In the rows, 128 means zero.
Rows near named flat spaces through zero (a row that begins with a name and a colon came from that space):
ch-gj: [133 130 123 148 124 105 114 104  54 118  90 174 197  92 156 125  59  70
 109 129  61 189  99  96 207 118 104]
hz-ld: [113 133 130 126 123 114 134  98  91 144  89 116 192 142 152 158 117  86
 205 166  78  78 112 229 165 160 112]
ch-gj: [141 113 151 118 128 138 115 103 117 121 126 143 161 121 116 124 128 104
 101 143 120 179 137 122 169 103 112]
nh-tm: [127 132 106 121 139 141 130 129  99 121 131 136 158  95  97 109 106 135
  93 112 116 180 127 111 119  94 129]
nh-tm: [ 99 134 114 104 130 114 150 143 153 138 133 101 147 148  98 118 154 153
 144 129 151 143 126 151 121 133 147]
bc-fg: [173 138  82 173 134 164 127 131  91  99 140 172  63  91  73  79 110 105
  80  99  98 116 121  97  88  84 111]
bc-fg: [124 126 136 133  95 130 114 117 151  97 111 127 143 136 152 118 121 175
 111 163 147 135 106 155 158 139 118]
ch-gj: [159 132  83 119 139 192  97 113  76  74 111 140 142  85  64  79 108 137
  81 129  73 160 107 168 110  71 108]
pq-dz: [136 127 167 135  87 116 140 117 148 144 117 141 133 132 110 119 120 112
  91 133 139 190 138  99 175  91 120]
ch-gj: [136 100 199  82 138 120  77 132 166 136 120 114 107 165 193 176 158 117
 130 134 141 138 137  73 164 159 142]
hz-ld: [140 127 109 133 125 125 113 144 131 108 111 155  73 158 120 109 153 128
 101 130 129  96  82  98 130 150 141]
hz-ld: [102 113 149  59 168 128 110 133 129 147 132  92 185 136 138 162 150 135
 143 124 132 170 143 125 130 137 152]
hz-ld: [102 128 109  95 156  92 111 144 118 116 112 111 169 138 144 126 125 111
 164 117  93 170 105 114 174 155 140]
nh-tm: [117 135 118 117 150  98 180 164 154 183 164 120  83 151  49 112 176  83
 137  76 151 155 160  68  98 102 160]
pq-dz: [128 143  82 122 156 128 155 149  92 144 137 138 125 107  45  92 127  91
 110  81  98 174 129  93 102  82 143]
bc-fg: [109 138 120 116 134 148 128 135 139 123 142  78 153 101 148 142 108 189
 160 123 137 116 154 179  79 127 130]
bc-fg: [107 144 128 138 107  89 156 142 140 149 120 119 141 129 125 121 108 120
 144 111 126 164 131 108 153 122 135]
pq-dz: [138 144 182 179  38 100 148 106 132 159  77 153 124 130 168 144  73 107
 115 149 118 128 120 123 187 113 107]
pq-dz: [138 142 114 132 139 148 142 116  79 155 114 116 138 110 102 143 113  81
 177 119  71  81 143 193  94 109 119]
bc-fg: [127 125 149 174  86 110 177 101 173 142 151 138 124 153 109 116 152 122
 144 166 178 106 152 176 154 128 104]
hz-ld: [141 138 139 150  82 144 122 112 116 116  98 140 137 106 137 120  84 147
  96 142 113 142 116 143 143 101 110]
pq-dz: [143 137 101 168 115 135 124 139 134  94 135 146  79 114 136 100 110 155
 108 120 134 104 114 110 109 131 119]
pq-dz: [141 134  99 144 139 167 149 119 110 123 157 130 127  93  72 104 125 137
 112 119 130 125 153 161  75  85 115]
pq-dz: [123 116 184 110 101 113 123 111 154 147 111 123 154 153 150 151 137 119
 124 153 143 160 135 126 181 129 126]
ch-gj: [159 113 167 111 104 151  77 106 110 102  88 160 138 121 141 124 107 119
  53 145 103 191 103  86 186  99 115]
hz-ld: [138 114 167  76 108 166  74 120 122 115  82 135 142 136 148 146 128 175
  46 152 134 160  91 107 137 116 145]
pq-dz: [140 116 114 106 162 162 118 126 136 108 158 115 120 124  83 109 164 134
 124 126 135 137 149 149 100 109 125]
pq-dz: [116 124 115 100 156 106 113 152 130 124 123 125 120 150 132 126 149 116
 136 112 119 142 106  88 142 153 150]
bc-fg: [ 87 141 124  88 137 110 135 159 152 148 127  72 154 132 142 147 127 172
 166 108 139 145 137 136 103 141 159]
nh-tm: [119 135  79 145 147 127 158 120  97 116 152 139 176  93  73  88 112 116
 125 119 116 174 136 147 129  98 113]
bc-fg: [129 118 117 136 134 114 148 145 175 117 172 145  88 147  77  85 173 137
  86 116 184 171 137  69 133 116 137]
ch-gj: [137 110 211 105  91 119 106 142 208 154 121 122  54 186 173 165 173 154
  94 139 194 114 134  62 138 149 154]
nh-tm: [117 115 149  93 102 157  79 121 159  89  96 113 140 156 188 150 144 231
  92 184 171  91  81 171 124 172 140]
hz-ld: [113 123 148  89 137 140 131 122 128 160 122 102 157 145 124 161 153 136
 145 142 139 108 137 170 106 134 144]
bc-fg: [133 141  88  96 147 145 109 166 108 125  99 126  73 146  89 113 150 133
 111  99  98  95  82 108  79 130 164]
ch-gj: [125 105 170  95 106 158  94 107 175  94 130 111 162 136 155 134 144 209
  80 176 184 166 130 152 148 127 123]
bc-fg: [129 138 103 140 131 142 141 141 136 119 150 116 109 107 104 108 122 154
 125 109 137 128 143 131  87 109 128]
nh-tm: [141 136 143 156 121 111 160 137 123 174 140 146  87 121 110 134 119  75
 125  92 125 130 157  71 115 102 131]
hz-ld: [100 147 117 157  85  93 151 162 201 107 148 102 104 122 148  96 104 212
 121 112 184 168 134  94 129 131 135]
ch-gj: [133 114 115  60 145 162  80 144 173  74 118  93 104 171  77  91 198 174
 112 146 133 151  99 160 131 127 146]
ch-gj: [ 87 122 143  93 142  59 120 161 179 141 119  99 121 195 182 154 171 124
 191 128 148 116 106  97 175 207 162]
ch-gj: [142 138 153 180  89 128 165 119 124 170 137 156  98 108 139 146  97 122
  99 119 155 100 153  99  98 106 120]
nh-tm: [124 132 158 108  94 125  94 137 137 131  72 119 111 157 190 163 119 161
 123 147 122  86  85 129 137 164 146]
nh-tm: [124 138 119  96 151 115 125 154 110 148 116 112 126 124  98 124 124  89
 140  84  84 174 130  86 130 106 148]
nh-tm: [143 145 145 183  92 102 144 117  96 156  98 153 112 114 170 149  72  70
 157 121  83  90 128 119 153 131 107]
pq-dz: [112 133 121 104 131 135 156 118 103 171 108 121 157 153  87 147 158 112
 147 147 124  83 116 195 101 131 145]
hz-ld: [149 114 113 143 160 128 121 140 137 112 163 158  66 139 118 111 162 106
 108 111 147 109 128  68 114 142 131]
bc-fg: [152 119 101 138 149 155 110 137 129  85 159 153  91 104  99  87 133 147
  68 109 141 161 127  74 108 103 123]
hz-ld: [137 131 117 148 120 127 132 144 150 115 143 141  81 128 117 105 133 146
  99 114 152 130 125  87 113 123 132]
nh-tm: [160 128  76 193 175 125 195 123  86 146 211 190  99  78  15  67 132  29
  98  71 125 176 185  57 101  58 103]
[166 134  82 122 151 172 123 124  82 105 121 146 105 110  18  71 141  75
 103 108  64 154 120 146 113  64 116] => ch-gj
[121 111 148  53 163 162 123 160 166 165 157 106  85 161  82 150 208 175
  71 107 200 128 143  78  42 117 186] => hz-ld
[128 151  76 176 126 104 176 122  68 143 122 165 150 100  74  93  91  64
 136 108  81 141 116 132 141 101 113] => ch-gj
[132  99 127 104 156 167 109 121 180  81 186 117 126 131 108 105 182 198
  87 150 201 153 151 135 103 125 125] => pq-dz
[103 143 112 162 104  89 180 126 145 150 130 124 137 151 117 121 135 117
 180 144 143  89 126 179 141 152 124] => nh-tm
[146 127 148 119 113 144 100 139 139 123 108 131  81 138 143 135 130 143
  97 123 128 115 113  96 117 126 138] => ch-gj
[102 129 114 152 115 118 223 138 188 176 204 138 111 143  35  98 187 172
  80 123 252 141 170 114  65  98 149] => nh-tm
[150 130 119 130 128 145 117 131 105 121 117 152 104 118 100 110 122 111
  88 114 106 143 114  96 123 101 129] => hz-ld
[148 145 111 175 111 131 144 121 101 118 133 145 129  75 104  95  70 101
 115 102  90 174 149 111 138  75  98] => hz-ld
[ 79 146  88 103 120  54  99 169 143  79  75 104 170 151 174  97  98 155
 162 121  87 200  54  98 224 180 148] => hz-ld
[168 132 114 176 145 149 146 100  66 135 150 162 129  72  87 111  89  42
 133 103  71 141 169 127 124  72  87] => hz-ld
[125 111 130 108 148 145  88 129 144  78 152 120 156  99 162 119 114 189
  87 128 153 192 134  92 136 126 124] => bc-fg
[156 127 116 182 130 135 135 103  89 115 142 170 124  94 131 116  95  84
 121 127 103 116 138 121 138 114  93] => nh-tm
[115 108 128  98 138 164 141 110 156 126 159 118 155 151  88 128 191 187
  99 171 201 109 135 191  88 131 137] => pq-dz
[144 132 117 124 132 124 108 149 104 130  98 158  76 145 124 125 133 100
  98 108 101 108  86  70 124 137 148] => nh-tm
[124 127 105 127 141 139 143 127 121 122 152 136 147 109  86 104 132 142
  96 121 145 164 136 121 111 102 129] => nh-tm
[134 116 157 163 111 125 117 100 144 102 147 134 155 104 194 139  94 147
 133 153 147 139 153 135 165 139  92] => hz-ld
[115 110 147  94 135 145 113 125 180 111 150  95 136 153 139 137 173 187
 132 157 181 122 140 164 117 148 135] => nh-tm
[103 141 142 141  88 117 177 129 152 168 136 118 151 122 117 136 116 170
 110 131 179 142 147 138 106 109 138] => nh-tm
[153 117 153  99 118 175 103 105  95 144  87 150 118 150 113 154 154 120
  84 160 118  76  97 161 106 121 137] => hz-ld
[139 121 151 105 127 148  79 135 133 108 107 120 108 129 176 148 120 158
 109 130 121 120 113 106 124 141 135] => ch-gj
[113 116 161  92 142  87  83 148 144 127 100 115 125 165 212 168 134 116
 159 125 114 129 102  74 180 189 149] => ch-gj
[133 115 125  82 167 137  99 151 145 118 136 115  95 153 106 123 176 123
 123 111 128 140 123  94 117 134 151] => nh-tm
[105 141  98 123 132 120 114 153 133 107 115 104 124 130 171 135 114 182
 155 125 127  87  99 145 102 170 144] => ch-gj
[122  88 149  89 146 163  83 110 211  66 164  93 124 182 166 137 216 221
 141 202 213  71 127 210 122 193 124] => nh-tm

Rows near named flat spaces through zero:
dr-hf: [143 154 191 153 120 161  92 162 172 130 117 123 139 152  95  95 134 115
 101  57 124  78 156 131 140  90 160]
dr-hf: [144 133 121 164 129  88 141 141 109 128 125 135 136 140 128 116 124 140
 108 158 141 124 139 126 118  89 126]
pz-lq: [ 77 131 160 110 152 104 155 100 121 140 125 102 144 108  83 122 104 103
 101  98 139 103  78  82 124 140 139]
dl-qg: [133 154 135 110 125 121 144 152 138 123 127 162 131 111  85 143 133 110
 150 127 127 116 146 120 108 131 121]
pz-lq: [150  67  98 159 174 127 127 142 151 117 185 149 124 155 229 167 110 229
 175 198  62 186 125 131 150  89  75]
dl-qg: [135 135 137 112 163 136 136 100 101 125 109 174 142 130  93 139 118  83
 173 138 153  75 174 128 114 135 139]
pc-pr: [129 126 134 158 124 140 111 155 158 128 145 132 120 138 154 127 125 144
 111 118  82 137 136 130 128 117 130]
pz-lq: [ 55  81 124 170 187 111 145  98 131 163 154 140 132 126 135 133  77 138
 123 130  49 103  96  91 122 122 117]
bm-pn: [156  90  69 148 129 172  86  88  53 121 105 146  89 149 175  65 157 117
 113 218 194 147 166 161 102 115 154]
bm-pn: [169 163 149 133  79  96 144 144 138 150  91 109 170 141  82 129 144 144
 162  67 170  77 146 151 175  92 129]
pc-pr: [104 170 174 164 125 125 112 200 178 127 134 124 147 116 109 106 115  85
  74 114 127  95 155  91 112  77 188]
bm-pn: [107 103  91 150 163 122 119 109 105 125 138 160 102 136 147 147 104 104
 120 162  70 137 147 157  94 160  98]
bm-pn: [ 93 126 160 122 152  89 160  76 114 137 126  91 147 131 109 144  96 119
 100  74 111 107  73 104 141 163 121]
dl-qg: [173 180 125  69  68  67 181 102  83 110  95 103 129 116  67 148 162 125
 121  92 187 154  90 147 124 187  89]
dr-hf: [132 148  95  73  80 152 146 120 114 119 126 127 116  84 148 135 165 116
 152 158 176 170 114 102 123 178 160]
pc-pr: [117 146 104 101  50 138 139  99 142 182  84 111 139 111  81 156 147 114
 195  16  99  83 123 179 179 198 114]
pc-pr: [102 143 137 104 103 133 128 120 136 149 104  95 144 107  98 123 130  96
 132  85 156 100 115 125 150 144 154]
pc-pr: [131 118  96 166 157 116 113 131 107 135 114 185 119 147 108 140 109  93
 149 154  88  91 196 182  98 121  98]
pz-lq: [155 139 130 148 116 116 119 136 106 114 118 122 118 144 127  97 142 127
  82 145 160 139 136 137 111 106 135]
dr-hf: [109 125  71 144 118 102 158 116  91 128 143 170  90 106 140 135 132 122
 107 181  85 171 116 115  73 172 109]
bm-pn: [212 155 108 109  84  98 156 127 121 111 119 144 142 149 147 190 153 170
 195 112 127 147 156 179 159 157  80]
bm-pn: [ 87  71  73  86 143 106 141 114 149 160 138  88 150 106 155 198  98 172
 225 138  96 151  90 168 190 145  56]
pc-pr: [137 123 149 118 127 166  86 152 162 114 133 103 118 140 139 118 135 134
 114 106 125 143 130 152 142 119 125]
pz-lq: [ 79  85  62 112 170 115 151 104 110 140 151 167 113  99 149 179  99 124
 184 194  73 153 123 131 107 169  83]
bm-pn: [122 169 202  70 116 175 137 110 164 109 137 116 129 110 102 138 142 105
 115  39 124 122  91  74 133 193 166]
bm-pn: [117  98 106 129 130 137  91 136 116 139 108 101 109 135 101  86 134 128
 110 144 157 135 123 175 126  95 101]
dl-qg: [137 148 158  78 136 153 124 132 128  97 129 135 112 115  90 119 145 105
 115 126 162 145 119 113 101 148 129]
dl-qg: [135 108 125 141 142 121 145 113 132 138 142 133 147 138 165 148 117 170
 166 135 112 123 123 112 156 114 125]
bm-pn: [134  84 122 173 123 177  75 182 179 123 171  99 102 146 216  84 143 208
  89 166 100 194 109 121 144  61 136]
dr-hf: [173 207 168 165  59 114 139 172 145 125 108 162 124 138  67 102 163 107
  79  56 115  95 161 122  99 125 156]
dl-qg: [144 131 109 117 122 107 144 134 127 126 129 142 131 126 125 161 129 141
 163 136 116 138 137 149 132 138  94]
pc-pr: [200 184 119 114  56 136 153 154 141 116 122 186 120 126 115 160 177 145
 178  97 110 137 169 144 123 165 118]
dl-qg: [124 137 140 146 126 110 128 155 151 121 143 108 137 130 153 136 117 136
 100 128 113 141 121 116 134 113 137]
pc-pr: [ 89  73 123  60 168 198  94  43  79 126 111  88 102 118 126  81 134 100
 124 146 202 139  82 124 130 166 145]
pz-lq: [107 120 124  88 130 126 139 129 140 137 127 118 132 105  95 142 127 134
 163 120 135 132 103 127 138 135 102]
dl-qg: [ 88  46  82 107 164 176 115  44  90 163 123 119 117 126 162 113 120 150
 187 155 136 123  99 134 158 147 121]
pz-lq: [ 93  88 108 150 162  93 141 136 136 140 156 117 127 126 146 138 100 171
 122 161  85 155  90 118 128 101  86]
pc-pr: [101  98 134 133 188 150  95 117 114 124 125 138 119 138 112 104 105  92
 115 158 138 105 148 139 106 106 128]
dl-qg: [221 145 154 150 105 137 119 157 159 105 137 151 137 178 159 152 152 194
 163  94 102 134 169 165 160 103 100]
bm-pn: [131 130 112 187 110 118 123 178 166 162 128 152 158 133 148 137 118 146
 172 132  95  86 181 137 156  67 146]
bm-pn: [159 150 144 162 100 108 142 143 134 139 118 125 157 143 134 118 137 151
 132 111 148  99 145 115 153  87 156]
pz-lq: [ 53  94  88  83 191 127 150  66  77 125 140 153 100  87 117 148  97  70
 131 191 116 146  98 101  75 200 114]
pz-lq: [ 73 126 100 104 111  95 140 140 144 148 127  90 126  92 104 155 112 111
 124 112 101 148  87 144 132 162  94]
dr-hf: [ 97 131 151 163 182 134 132 145 129 121 151 193 113 122  98 105 107  96
  93 161  90 104 149  76  63 104 148]
pz-lq: [140 153  99 164 103 123 118 119  80 132  94 164 109 134 107  98 141  66
  94 143 143  99 182 155  85 142 157]
dr-hf: [208 167 133  97  65 144 115 157 136 105 105 110 139 138 139 129 177 146
 156 119 202 145 159 162 160 117 141]
pz-lq: [102 153 132 124  91 125 140 161 183 170 114 131 161 102  88 161 121 113
 189  61  93  74 146 133 165 130 136]
pc-pr: [149 108 152  64 184 191 120  93 113  86 147 160 116 127 145 132 138 129
 168 172 171 149 131  95 114 146 137]
dl-qg: [121 139 142 104  94 152 111  97 108 135  95  84 116 125  93  82 152 100
  87  80 179 119  99 135 133 153 154]
dr-hf: [126 122 147 101 156 128 145 131 166 121 156 144 138 127 129 188 109 154
 180 100  67 134 117 126 144 154  84]
pc-pr: [150 126 104 162 130 132  95 154 128 120 123 158 110 151 138 133 126 112
 124 146  93 127 185 187 109 121 106]
pz-lq: [159 149 155 161 124 128 123 172 150 123 131 145 149 142 132 111 135 142
 127 137 147 105 165 108 133  64 160]
dr-hf: [164 176 170 195  66 146 109 211 192 137 133 134 143 142 141  87 157 154
  93  86 117 104 165 101 143  55 193]
pc-pr: [128 131 140 107 142 171 109 123 134 127 118 161 122 126  98 127 132  94
 159 113 129  97 162 137 118 141 137]
dr-hf: [ 81  92 100 171 154  91 133  97 101 153 130 119 115 137 128 121  95 127
  91 131  73 125 100 143 114 137  96]
dr-hf: [178 159 138 136 117 145 105 118  89 112  88 175 107 156  68  97 154  77
 112 110 156  89 192 177  88 136 128]
bm-pn: [119 125 128 150 139 123 120 118 118 131 124 136 119 140 119 123 117 110
 105 118 103 115 137 142 113 136 122]
dl-qg: [101 114 115 116 101 155 119 146 164 155 133 113 122 106 123 122 139 150
 151 105 107 138 103 127 149 128 123]
dl-qg: [ 94 132 157 134 158 156 134 137 165 158 128 166 169 111 108 140 104 100
 195 110 117  46 168  83 147  98 179]
dr-hf: [147 128 125 115 131  81 166  96 115 141 113 124 164 140 113 179 112 149
 190  97 125  99 126 152 167 141  88]
[ 98 153 163  98 125 135 182  98 134 161 118 170 154  93  52 133 130 110
 184  72 129  61 112  56 129 149 159] => pc-pr
[145 151 157 110  88 105 144 156 154 150 102  98 157 125  53 114 147 158
 153  66 168  98 108 136 165  85 109] => pz-lq
[163 136 125  96 103 123 101 146 124 102 112  72 124 137 135 122 148 131
 105 134 190 168 122 177 145 123 110] => pc-pr
[165 153 145 133  98 165 110 132 120 120 110 142 121 138 121  90 161 115
 115 117 169 113 158 125 121 118 171] => bm-pn
[162 145 149 151 137  91 136 139 130 102 139 115 148 154 168 154 114 141
 105 132 125 137 140 130 138 116 128] => dl-qg
[141 150 136 127  99 174  81 144 127 112 108 121 101 132 121  86 155  81
  79 117 158 130 157 152 106 139 165] => pz-lq
[183 156  98 162  98  82 130 172 101  90 133 131 113 141 170 121 148 137
  71 202 159 185 155 147  95 102 126] => pc-pr
[119 159 200  85 155 180 110 136 156 108 123 133 145 115  86 116 127  72
 129  94 172  84 147  86 123 126 185] => dl-qg
[125 126 161 107 146 133 123 118 149 127 125 112 141 139 103 149 114 126
 144  75 111 107 119 144 150 141 105] => dr-hf
[131 142 164 133 133 126 120 122 124 133 105 114 146 141  88 105 124 104
 112  91 160  82 138 130 136 106 147] => dr-hf
[169 136 141 124 103  71 159  91  91 131  99  75 156 154 112 124 136 166
 120  92 186 121  92 145 169 116 106] => bm-pn
[173 153 119 136 113 154  93 167 126  93 125 158 104 139 145 117 152 100
 106 165 144 149 188 160  94 124 142] => pc-pr
[ 69 109 113 119 160  96 148 113 102 153 116 111 148  98  94 114 101  98
 131 168 172 101 107 100 122 102 139] => bm-pn
[ 98  78  74 165 184 100 143 101  84 119 165 145 112 127 213 138  95 145
 107 241 102 175 115  99  97 124 123] => bm-pn
[144 122 146 133 100 166 129 135 181 138 155 106 153 130 210 145 139 194
 169  99 110 139 112  89 193 118 169] => bm-pn
[172 122 137 131 127 144 128 131 148 119 143 139 141 150 173 152 136 178
 172 124 115 135 144 131 161 116 122] => pz-lq
[ 59 158 168 102 137  56 199 124 132 134 145  87 154  78  79 137 100 112
  73 107 138 133  36  31 113 144 145] => dr-hf
[141 125 123 125 124 115 131 128 130 120 134 113 130 135 150 145 127 148
 130 129 123 148 120 141 141 133 111] => dl-qg
[ 88 132 180 134 167 152 130 152 188 129 165 131 157 113 156 147  97 123
 134 113  92 104 124  56 142 109 180] => pc-pr
